Here is a tiny trained network, its code and every weight. The questions are about switching its units off for an input and a target symbol, where a switched-off unit gives its printed mean instead of its output.

import numpy as np


def w(rows, s, z=0):
    codes = np.array(rows[::2]) - 128.0
    scale = np.full(codes.shape[1], s)
    scale[-1] = z or s
    return codes * scale


def norm(h):
    return h / np.sqrt((h * h).mean(-1, keepdims=True) + 1e-5)


def f(y):
    return y / 2 * (1 + np.tanh(0.7978845608 * (y + 0.044715 * y**3)))


def softmax(a):
    e = np.exp(a - a.max(-1, keepdims=True))
    return e / e.sum(-1, keepdims=True)


def log_softmax(a):
    a = a - a.max(-1, keepdims=True)
    return a - np.log(np.exp(a).sum(-1, keepdims=True))


def net(x, mask):
    ids = ['Ωαβλμξτφ'.index(c) for c in x.split()]
    T = len(ids)
    res = E[ids] + P[:T]
    u = 0
    for l in range(2):
        r = norm(res)
        for j in range(2):
            rows = slice(2 * j, 2 * j + 2)
            q, k, v = (r @ M[l][rows].T for M in (Q, K, V))
            z = softmax(np.where(np.tri(T) > 0, q @ k.T / 2**0.5, -1e9)) @ v
            o = O[l][rows]
            res = res + np.where(mask[u + j], z, o[:, -1]) @ o[:, :-1]
        u += 2
        y = f(norm(res) @ A[l][:, :-1].T + A[l][:, -1])
        res = res + np.where(mask[u : u + 4], y, B[l][:, -1]) @ B[l][:, :-1]
        u += 4
    return log_softmax(norm(res)[-1] @ U[:, :-1].T + U[:, -1])


Q, K, V, O, A, B = {}, {}, {}, {}, {}, {}
E = w([
[167,86,105,99,157,251,234,83],'Ω',
[126,107,8,120,78,146,170,105],'α',
[164,85,160,118,124,86,117,146],'β',
[119,131,128,50,127,169,71,142],'λ',
[153,140,116,109,93,175,124,75],'μ',
[120,47,132,111,140,122,115,173],'ξ',
[116,192,220,34,168,137,165,102],'τ',
[165,111,148,168,226,130,117,102],'φ',
],0.021)
P = w([
[39,28,3,73,107,88,179,205],'0',
[48,46,41,80,148,31,149,75],'1',
[91,66,47,65,153,85,129,76],'2',
[102,88,67,68,152,117,108,96],'3',
[147,50,76,65,146,99,128,39],'4',
[99,110,102,84,152,136,69,90],'5',
[134,100,113,76,156,134,79,55],'6',
[94,121,147,84,150,139,60,48],'7',
[124,126,142,104,136,133,80,36],'8',
[191,109,152,94,153,157,93,8],'9',
[127,151,179,107,156,142,56,9],'10',
[154,148,189,123,155,147,52,11],'11',
[187,175,175,135,157,187,60,33],'12',
[129,154,164,110,148,146,38,28],'13',
],0.0053)
Q[0] = w([
[187,42,130,11,105,161,104,88],'L0H1',
[92,83,102,49,113,106,80,93],'L0H1',
[78,182,123,134,149,122,192,155],'L0H2',
[131,117,132,101,88,194,102,175],'L0H2',
],0.011)
K[0] = w([
[182,211,175,184,102,196,149,42],'L0H1',
[178,144,173,136,217,155,143,94],'L0H1',
[84,128,95,177,63,94,95,223],'L0H2',
[162,157,103,2,171,127,154,84],'L0H2',
],0.0086)
V[0] = w([
[235,118,87,157,125,140,49,38],'L0H1',
[189,161,156,165,211,38,70,161],'L0H1',
[142,159,122,50,222,126,254,66],'L0H2',
[149,129,116,144,48,190,26,172],'L0H2',
],0.0061)
O[0] = w([
[98,148,184,173,102,119,86,87,193],'L0H1',
[255,122,133,140,175,206,186,160,41],'L0H1',
[65,136,123,123,144,76,177,24,254],'L0H2',
[125,143,97,87,118,203,235,6,72],'L0H2',
],0.0076,0.0073)
A[0] = w([
[62,154,208,10,158,38,138,183,252],'L0N1',
[219,158,89,78,88,80,149,197,163],'L0N2',
[100,201,1,49,83,109,189,181,162],'L0N3',
[175,174,140,141,134,29,82,111,230],'L0N4',
],0.0064,0.0015)
B[0] = w([
[245,101,102,69,71,152,181,65,255],'L0N1',
[173,160,146,167,51,126,113,144,121],'L0N2',
[172,130,81,118,177,82,122,67,151],'L0N3',
[94,89,140,62,191,138,254,67,184],'L0N4',
],0.0097,0.007)
Q[1] = w([
[135,46,129,71,86,57,133,49],'L1H1',
[237,150,131,108,107,107,172,162],'L1H1',
[154,129,139,120,117,171,119,109],'L1H2',
[154,57,115,112,139,115,165,4],'L1H2',
],0.011)
K[1] = w([
[99,181,198,145,147,161,169,34],'L1H1',
[92,121,101,160,161,126,140,160],'L1H1',
[140,122,76,133,175,125,188,120],'L1H2',
[129,162,250,148,157,168,147,39],'L1H2',
],0.011)
V[1] = w([
[109,33,212,96,129,214,207,172],'L1H1',
[124,166,101,138,148,204,173,207],'L1H1',
[145,204,176,94,85,121,106,148],'L1H2',
[179,125,254,84,78,131,206,27],'L1H2',
],0.0076)
O[1] = w([
[32,71,144,66,56,128,139,130,149],'L1H1',
[109,89,28,98,175,73,212,86,60],'L1H1',
[248,255,58,3,59,32,173,152,91],'L1H2',
[37,157,162,160,89,128,137,209,250],'L1H2',
],0.0064,0.013)
A[1] = w([
[112,117,249,107,254,78,120,117,196],'L1N1',
[70,80,125,139,131,146,202,8,179],'L1N2',
[68,160,198,147,58,86,17,135,252],'L1N3',
[96,120,40,211,165,59,165,82,124],'L1N4',
],0.0058,0.0014)
B[1] = w([
[163,182,72,62,198,103,196,187,207],'L1N1',
[107,220,164,201,102,148,66,219,255],'L1N2',
[209,57,101,175,127,115,177,95,225],'L1N3',
[251,191,140,116,119,99,132,143,141],'L1N4',
],0.013,0.0071)
U = w([
[2,163,174,166,122,82,67,102,61],'Ω',
[161,187,76,141,211,70,88,135,252],'α',
[155,48,143,131,87,100,149,233,64],'β',
[110,157,106,30,146,164,157,52,171],'λ',
[195,155,121,218,129,62,156,22,87],'μ',
[99,17,101,69,172,141,99,76,204],'ξ',
[145,165,139,59,56,81,235,185,123],'τ',
[146,157,167,167,213,183,87,229,212],'φ',
],0.0071,0.0021)

Each question gives the input, a string of symbols that net reads in full, and the target symbol t.
The units are the heads (2 rows each of Q, K, V and O) and the neurons (one row each of A and B). Each row of codes is followed by its name. A weight is (code - 128) times the scale printed after its matrix; where a second scale follows, it is the last column's (O, A, B and U).
mask holds one flag per unit, layer by layer, with each layer's heads first. A switched-off unit (its flag False) gives its mean, the last column of its rows in O or B, instead of its output. The means were averaged over made-up inputs and are rounded, as every weight is.
A unit's drop is (log p(t) with every unit on - log p(t) with that unit switched off) / (log p(t) with every unit on - log p(t) with every unit switched off).
The circuit of an input: a set's keep is (log p(t) with only the set's units on - log p(t) with every unit switched off) / (log p(t) with every unit on - log p(t) with every unit switched off). Starting from all 12 units, units are removed one at a time, each time the one whose removal leaves the highest keep (on an exact tie, the one counted first), for as long as the keep stays at least 0.8.
units of the circuit, in order: the units of the circuit, biggest drop first
most important unit: the unit with the biggest drop
top k neurons: the k neurons with the biggest drops, biggest first
k most important neurons of layer l: the k neurons of layer l with the biggest drops, biggest first
heads that matter: for each layer, one digit per head in row order, 1 if its drop is at least 0.15 and else 0, layers parted by /
drop when u is switched off: that unit's drop, to one decimal
input ξ τ λ μ, target μ: units of the circuit, in order : (L1N3, L0H1)
input α α τ α τ τ τ λ α α λ, target τ: most important unit : L1H2
input α Ω β τ τ Ω λ ξ β β μ ξ λ, target μ: heads that matter : 10 / 10
input Ω β Ω Ω β, target Ω: top 4 neurons : (L1N2, L0N4, L0N1, L1N3)
input Ω Ω φ τ λ φ β φ ξ Ω, target φ: heads that matter : 00 / 00
input τ λ α ξ μ β Ω α τ β ξ μ ξ, target μ: units of the circuit, in order : (L1N3, L0H1)
input ξ β α, target α: 2 most important neurons of layer 0 : (L0N3, L0N1)
input ξ μ β, target μ: units of the circuit, in order : (L1H1, L1N3)
input β α α, target α: 2 most important neurons of layer 0 : (L0N1, L0N3)
input β λ λ λ, target λ: units of the circuit, in order : (L1N2, L0H2)
input φ α φ τ λ ξ μ ξ λ, target μ: units of the circuit, in order : (L1N3, L0H1)
input τ ξ α Ω τ φ α ξ λ β τ Ω β β, target τ: top 2 neurons : (L0N4, L1N1)
input τ β β, target τ: top 2 neurons : (L0N4, L1N3)
input ξ β ξ Ω β β μ λ β λ ξ, target μ: units of the circuit, in order : (L1N3, L1H1, L0H1)
input Ω λ λ τ λ μ, target μ: units of the circuit, in order : (L1N3)
input τ μ α ξ α, target μ: units of the circuit, in order : (L1N1, L0N3)
input β β ξ, target ξ: top 2 neurons : (L1N2, L0N1)
input Ω Ω α, target Ω: heads that matter : 00 / 01
input ξ α β β τ β τ λ τ ξ ξ, target τ: heads that matter : 01 / 01
input λ β φ β φ Ω, target φ: units of the circuit, in order : (L1N2)
input λ Ω β ξ φ ξ β, target φ: heads that matter : 10 / 01
input λ λ ξ, target ξ: 2 most important neurons of layer 0 : (L0N4, L0N3)
input Ω ξ β β ξ α, target μ: top 3 neurons : (L0N3, L1N4, L0N4)
input λ β α λ, target λ: heads that matter : 11 / 01
input Ω β μ φ μ φ β, target φ: top 2 neurons : (L0N4, L1N2)
input α β λ φ λ, target φ: top 2 neurons : (L0N1, L1N3)
input ξ φ λ μ β α φ φ β ξ α, target φ: most important unit : L0H1
input ξ μ ξ β, target μ: drop when L1N1 is switched off : 0.0
input λ α Ω λ, target ξ: drop when L1N2 is switched off : -0.3
